In the rows, 128 means zero.
Each row of numbers belongs to one of the objects below and depends on some of the facts about them. Some rows are named. Which object is each other row?

How the objects are related:
{J134,J438} Δ J365
{J136,J339} Δ J314
{J154,J18,J488} Δ J281
{J154,J205,J217,J438} Δ J116
{J156,J208,J283,J304,J365,J392,J438,J478,J770} Δ J806
{J205,J488} Δ J136
{J205} Δ J598
{J243,J256,J438,J587} Δ J770
{J243} Δ J256
{J243,J283,J770,J813,J921} Δ J252
{J252,J281,J478,J770,J797} Δ J304
{J280,J679} Δ J283
{J290,J392} Δ J478
{J339,J387} Δ J778
{J429} Δ J921
{J488} Δ J208
{J587} Δ J813
{J778} Δ J280
{J942} Δ J438
{J96} Δ J154
{J96} Δ J859
[J147] φ J304
[J154] φ J434
[J156] φ J314
[J174] φ J154
[J18] φ J96
[J208] φ J54
[J243] φ J737
[J244] φ J921
[J256] φ J833
[J280] φ J594
[J281] φ J704
[J300] φ J514
[J301] φ J156
[J314] φ J962
[J339] φ J874
[J341] φ J503
[J348] φ J841
[J365] φ J217
[J387] φ J668
[J401] φ J778
[J434] φ J127
[J435] φ J243
[J438] φ J735
[J478] φ J942
[J480] φ J281
[J486] φ J301
[J488] φ J771
[J489] φ J764
[J503] φ J147
[J509] φ J813
[J514] φ J509
[J526] φ J478
[J54] φ J480
[J594] φ J208
[J598] φ J587
[J668] φ J339
[J704] φ J806
[J712] φ J341
[J735] φ J916
[J737] φ J486
[J764] φ J18
[J771] φ J489
[J806] φ J174
[J813] φ J461
[J827] φ J859
[J833] φ J911
[J841] φ J965
[J859] φ J943
[J916] φ J365
[J921] φ J488
[J942] φ J244
Λ broger <- J116,J154,J156,J217,J243,J244,J252,J256,J283,J300,J301,J304,J314,J339,J341,J348,J365,J392,J434,J435,J438,J461,J509,J526,J54,J587,J598,J668,J704,J712,J764,J827,J833,J874,J911,J916,J921,J942,J962
Λ skograpla <- J127,J174,J18,J280,J281,J387,J401,J429,J489,J503,J594,J679,J735,J737,J813,J841,J859,J943,J96,J965
Λ stabra <- J134,J136,J147,J205,J208,J290,J478,J480,J486,J488,J514,J770,J771,J778,J797,J806
{J116,J127,J205,J244,J256,J339,J401,J429,J438,J478,J480,J486,J735,J770,J771,J797,J806,J874,J911,J942,J943} Ξ b
{J134,J147,J154,J208,J217,J243,J280,J290,J668,J679,J737,J764,J813,J916,J965} Ξ c
{J136,J156,J281,J300,J301,J365,J387,J434,J503,J526,J598,J827,J921} Ξ d
{J174,J18,J252,J283,J304,J314,J341,J348,J392,J435,J461,J488,J489,J509,J514,J54,J587,J594,J704,J712,J778,J833,J841,J859,J96,J962} Ξ a
{J116,J18,J208,J280,J290,J486,J54,J594,J679,J704,J778,J911,J916,J942,J962} σ f
{J127,J147,J156,J205,J256,J281,J300,J301,J304,J341,J365,J392,J401,J429,J434,J478,J488,J489,J509,J514,J526,J587,J668,J712,J735,J770,J797,J806,J813,J874,J921,J943,J96,J965} σ e
{J134,J154,J314,J339,J387,J598,J737,J771} σ h
{J136,J217,J243,J244,J348,J435,J438,J480,J827,J833} σ i
{J174,J252,J283,J461,J503,J764,J841,J859} σ g

Named rows:
J387: [112 139 130  94 106 113 138  99 134]
J797: [136 149 132 145 141 144 113 151 129]
J911: [146 126 135 142 159 131 121 157 131]
J478: [136 139 124 126 148 144 113 137 125]
J136: [125 127 144 102 120 122 110 135 111]
J392: [131 148 127 133 122 131 118 127 124]
J429: [137 144 124 139 146 127 139 127 148]
J127: [114 225 132 151 150 132  88 142 157]
J154: [ 74 137 124 125 107 136 110 131 129]
J764: [141  62 113 140 110 126 188 102 133]
J18: [167  83 124 130 141 102 176 120 146]
J314: [112 116 131 112 117 130 135 128 126]
J921: [140 155 125 110 113 121 118 107 117]
J486: [146 118 137 140 157 136 114 164 126]
J778: [140 126 135 132 137 129 111 149 118]
J341: [131 147 127 133 122 131 119 127 125]
J712: [131 146 126 130 123 132 118 125 124]
J841: [127 148 125 127 125 123 143  99 142]
J965: [121  97 107 134 113 120 163  99 141]
J256: [135 144 129 142 143 139 120 143 132]
J874: [138 148 130 145 143 138 120 146 135]
J134: [ 97  66 119 115 103 135 150 124 120]
J217: [113  49 122 119 123 123 158 127 122]
J509: [131 147 127 133 123 131 118 128 125]
J594: [134 104 131 130 130 117 140 128 126]
J252: [126 151 131 132 122 134 125 117 126]
J54: [130 115 137 135 130 129 115 146 112]

Rows to name:
A row may be one of the objects named above.
[140 125 135 131 137 128 111 149 118] => J778
[139  63 113 140 111 126 188 101 132] => J764
[121 161 138 138 135 129  89 151 120] => J704
[133  85 133 110 160 130 138 141 128] => J244
[154 113 118 130 126 112 170 105 147] => J489
[ 99  62 111 110 109 119 177  98 139] => J737
[128 174 129 115 112 116 129  88 135] => J503
[110 140 136  99 103 123 120 117 117] => J598
[139 155 125 111 113 121 117 106 118] => J921
[119  59 124 139 115 134 137 143 104] => J208
[129  97 139 122 156 132 133 153 130] => J438
[138 149 130 145 143 138 120 146 135] => J874
[130 115 137 136 130 129 114 147 112] => J54
[135 137 124 125 148 143 111 137 124] => J478
[139 127 136 131 137 128 110 149 119] => J778
[160 112 120 135 126 110 176 109 150] => J96
[127  70 112 127 129 112 161 110 136] => J679
[124 122 141 101 121 116 118 126 112] => J827
[145 111 127 123 165 131 121 142 126] => J942
[107 251 139 132 112 131  54 132 123] => J434
[117 114 134 122 137 138 136 146 136] => J339
[134  86 133 120 138 137 155 146 134] => J771
[125 124 141 101 122 117 118 125 114] => J827
[130 152 129 134 122 137 110 134 119] => J514
[ 73 138 124 125 107 137 110 131 130] => J154
[140  62 114 141 110 126 188 102 131] => J764
[127  71 117 132 125 124 143 128 119] => J916
[131 150 129 132 121 136 110 135 119] => J514
[118  95 112 137 110 132 143 117 122] => J668
[127  71 112 127 128 112 162 110 136] => J679
[113  46 122 116 123 123 156 125 120] => J243
[130 162 123 102 115 126 103 100 112] => J526
[119 193 131 125 108 118 103 109 129] => J281
[119  48 116 131 118 118 166 116 123] => J280
[126  72 120 133 124 129 136 136 115] => J290
[118 105 147 131 148 141 115 170 120] => J480
[118  97 115 136 109 137 136 122 118] => J147
[104 214 133 136 127 129  98 112 146] => J174
[100  61 111 109 107 118 179  99 140] => J737
[115 201 139 152 142 150  76 165 130] => J806
[142 122 132 131 139 122 121 141 124] => J962
[143 127 124 128 124 132 129 127 122] => J488

Now the same objects, written a new way:
Known rows:
J348: [110 134 146 127 132 147 116 145  95 117 116 132 150 127 124]
J18: [138 112 103  90 155 153 109 111 205  99  99 148 183 189 139]
J859: [114 114 170 133 113 112 130 162 165 122 123 128 119  75 165]
J392: [113 138 151 145 109 132 125 144 105 115 126 137 135 144 142]
J304: [108 143 146 137  99 139 125 132 120 110 130 132 125 133 150]
J461: [114 131 170 152  89 138 140 147 131 109 138 136 118  77 157]
J806: [ 91 115  92 181 163 108 130  97 101 166 112 120 127  99 153]
J208: [181 145  88 124 192 103 201 134 137 149 156 113 193  84  88]
J54: [128 159 102 119 169 131 182 158  77 127 136 136 188  93 133]
J429: [ 52 100  99 142 156 115 151 132 139 154 119 133 109 156 153]
J679: [162 122  87  85 138 124 132 107 160 159 142 120 122 129 103]
J712: [115 136 151 146 116 126 111 159 105 122 126 140 135 136 134]
J797: [ 68 106 101 172 154 116 153 123 134 146 105 128 121 138 139]
J874: [ 54 115 101 163 129 143 158 117 111 141 137 141 107 160 148]
J598: [215 163 153  82 117 133  85 127  94  95 130 122 144 126  97]
J916: [164 134  92 108 119 143 131 102 128 147 156 135 125 140  91]
J735: [ 56  99  98 143 158 114 150 137 142 155 121 132 107 158 151]
J478: [ 31 107  91 162  84 112 146 155 128 153  77 124  42 135 126]
J594: [123 147  94  95 197 110 188 169 113 132 129 123 192  98 142]
J365: [202 157 201 106  87 120  97 128 114  87 152 122 130 128 122]
J778: [141 144  80 120 125 138 126 115 138 122  85 121 145 114 133]
J813: [153 115 137 118 121 109 137 118 172 150 160 115 112 147 119]
J281: [220 156 187  90 141  87 114 137 123 109 156 100 149  92 142]
J283: [120 124 180 152 104 128 128 157 128 111 137 139 127  72 150]
J434: [230 161 184 118  91 119  40  87  72 111 151 109 117  85 140]
J290: [183 129  88 121 135 125 131  97 159 152 124 118 138 112  87]
J127: [ 79 108  84 150 147 121 104  81  98 174 126 116  87 124 177]

Rows to name:
Some rows may be objects named above.
[216 161 153  80 116 131  83 127  99  92 132 124 145 132  97] => J598
[176 131  88 119 144 128 130  94 155 145 128 113 131 133  85] => J134
[ 76 108  84 150 151 119 106  76 102 173 127 116  92 124 180] => J127
[217 160 149  83 117 133  82 128  95  97 132 126 144 130  97] => J598
[175 153 200  98  32 113  79 175 104 100 121 118  65 123  99] => J526
[123 109 146 121 130 132 113 136 202 101 115 141 159 189 151] => J489
[ 27 121  50 123  84 153 148 143  88 157  87 144  43 150 114] => J942
[ 22 109  98 132  94 153 149 141  90 148  99 138  59 155 115] => J244
[206 151 198  92 114 130  91 134 106  91 141 119 145 115 100] => J827
[174 113 102  94 162 118 102 120 151 160 139 124 142 156  87] => J737
[163 131 103  92 200  96 191 149 136 164 172 119 183  94  96] => J280
[167 107 161 131 154 130  95 132 119 153 161 137 154 138  73] => J243
[ 51 116 102 162 132 139 157 113 109 140 133 143 105 160 149] => J874
[166 123 140 148 122 109 139 113 172 143 144 111 120 124 103] => J147
[216 148 142  56 134 113  81 136 133 107 121 109 140 127 107] => J387
[ 57 106 110 168 147 130 147 136 101 143 134 149 114 152 134] => J256
[ 91 112  90 184 167 110 124 101  96 164 113 115 123  97 153] => J806
[177 111 107  92 164 117 101 124 151 163 142 125 139 155  84] => J737
[182 131  89 117 141 129 130 102 154 147 125 112 133 135  84] => J134

